Below are the code and all the weights of a small trained network. Each question names an input and a class and asks about switching units off, where a switched-off unit gives its printed mean instead of its output.

import numpy as np


def w(rows, s, z=0):
    codes = np.array(rows[::2]) - 128.0
    scale = np.full(codes.shape[1], s)
    scale[-1] = z or s
    return codes * scale


def f(y):
    return y / 2 * (1 + np.tanh(0.7978845608 * (y + 0.044715 * y**3)))


def log_softmax(a):
    a = a - a.max(-1, keepdims=True)
    return a - np.log(np.exp(a).sum(-1, keepdims=True))


def net(x, mask):
    res = np.array(x, float).reshape(1, 8) / 4 @ E
    y = f(res @ A[0][:, :-1].T + A[0][:, -1])
    res = res + np.where(mask, y, B[0][:, -1]) @ B[0][:, :-1]
    return log_softmax(res[-1] @ U[:, :-1].T + U[:, -1])


A, B = {}, {}
E = w([
[134,131,134,128,143,109,137],'x0',
[150,159,72,201,86,26,5],'x1',
[129,126,127,124,129,137,119],'x2',
[225,91,207,251,146,197,114],'x3',
[135,132,137,115,146,124,116],'x4',
[137,137,136,124,143,110,135],'x5',
[129,124,129,129,140,120,129],'x6',
[26,224,148,202,225,171,87],'x7',
],0.012)
A[0] = w([
[107,178,124,195,153,167,137,91],'n0',
[134,104,89,39,96,99,122,189],'n1',
[253,58,146,124,116,133,111,131],'n2',
[72,146,144,63,165,192,186,214],'n3',
[88,158,109,116,118,112,115,114],'n4',
[160,151,169,184,147,171,86,110],'n5',
[108,159,103,122,133,110,92,119],'n6',
[103,100,161,96,147,166,177,254],'n7',
[113,157,136,95,156,158,134,105],'n8',
[129,78,141,154,177,144,146,191],'n9',
[138,166,91,161,125,90,98,153],'n10',
[145,121,169,125,79,124,184,143],'n11',
[185,129,84,192,91,57,48,130],'n12',
[101,124,136,115,164,151,175,171],'n13',
[161,142,178,163,137,167,125,131],'n14',
[71,156,136,106,123,103,105,117],'n15',
[147,138,61,55,106,102,140,165],'n16',
[32,172,119,97,140,111,126,118],'n17',
[101,66,98,106,107,102,138,149],'n18',
],0.015,0.009)
B[0] = w([
[58,162,175,94,213,164,130,190],'n0',
[67,139,237,18,252,169,151,228],'n1',
[214,170,73,178,13,71,101,233],'n2',
[178,213,41,98,125,83,180,250],'n3',
[125,103,91,176,97,134,61,168],'n4',
[90,178,170,28,158,133,153,198],'n5',
[81,56,98,227,144,149,59,167],'n6',
[202,136,74,133,126,136,196,228],'n7',
[122,164,98,89,137,125,107,160],'n8',
[159,127,157,98,117,117,179,182],'n9',
[34,106,178,156,183,152,67,185],'n10',
[172,110,146,153,123,170,182,180],'n11',
[75,231,130,123,57,56,5,231],'n12',
[160,174,100,85,92,119,167,189],'n13',
[137,65,184,75,129,149,174,187],'n14',
[110,117,84,192,102,148,105,175],'n15',
[74,85,174,61,173,147,115,216],'n16',
[160,172,2,200,53,160,106,212],'n17',
[118,142,180,70,176,104,159,181],'n18',
],0.0099,0.022)
U = w([
[121,114,153,46,204,141,216,227],'0',
[141,207,47,131,45,80,108,252],'1',
[28,106,227,76,161,108,72,93],'2',
[58,69,63,241,136,127,79,11],'3',
[254,38,128,136,61,107,173,13],'4',
],0.0092,0.003)

Each question gives the input, the list of numbers given to net, and the class t.
The units are the neurons (one row each of A and B). Each row of codes is followed by its name. A weight is (code - 128) times the scale printed after its matrix; where a second scale follows, it is the last column's (A, B and U).
mask holds one flag per neuron, in row order. A switched-off neuron (its flag False) gives its mean, the last column of its row in B, instead of its output. The means were averaged over made-up inputs and are rounded, as every weight is.
A unit's drop is (log p(t) with every unit on - log p(t) with that unit switched off) / (log p(t) with every unit on - log p(t) with every unit switched off).
most important unit: the unit with the biggest drop
top k neurons: the k neurons with the biggest drops, biggest first
drop of u: that unit's drop, to one decimal
input [-7,-5,-8,3,-1,-5,8,-7], class 4: most important unit -> n2
input [-2,-4,-3,6,3,8,7,0], class 4: top 2 neurons -> n1; n2
input [-1,-2,6,1,-3,2,-4,-1], class 4: top 2 neurons -> n12; n1
input [-2,-2,6,1,7,0,-6,8], class 0: top 2 neurons -> n2; n0
input [1,5,-1,-8,0,-4,-5,1], class 3: top 4 neurons -> n17; n6; n15; n4
input [-6,5,-1,8,-1,-8,-2,1], class 2: top 4 neurons -> n3; n5; n17; n14
input [3,1,4,-1,4,-5,-6,-5], class 2: top 2 neurons -> n3; n7
input [1,-1,3,8,6,4,3,0], class 4: top 2 neurons -> n2; n1
input [-6,-1,0,2,-3,3,0,-1], class 4: top 2 neurons -> n12; n1
input [1,2,1,-1,3,2,3,1], class 3: top 3 neurons -> n1; n3; n5
input [-2,5,-1,-5,4,5,8,1], class 3: top 2 neurons -> n17; n6
input [-6,0,7,-2,8,-5,3,-2], class 0: top 2 neurons -> n12; n10
input [-3,-8,-2,-6,3,-4,7,1], class 1: top 2 neurons -> n17; n3
input [6,0,2,-3,2,1,-6,-4], class 0: most important unit -> n12
input [8,-7,1,2,-3,3,-7,-7], class 4: drop of n2 -> 0.8
input [0,6,-5,5,-1,1,-1,1], class 2: drop of n17 -> 0.3
input [0,6,-8,0,7,-4,7,1], class 3: drop of n14 -> 0.1
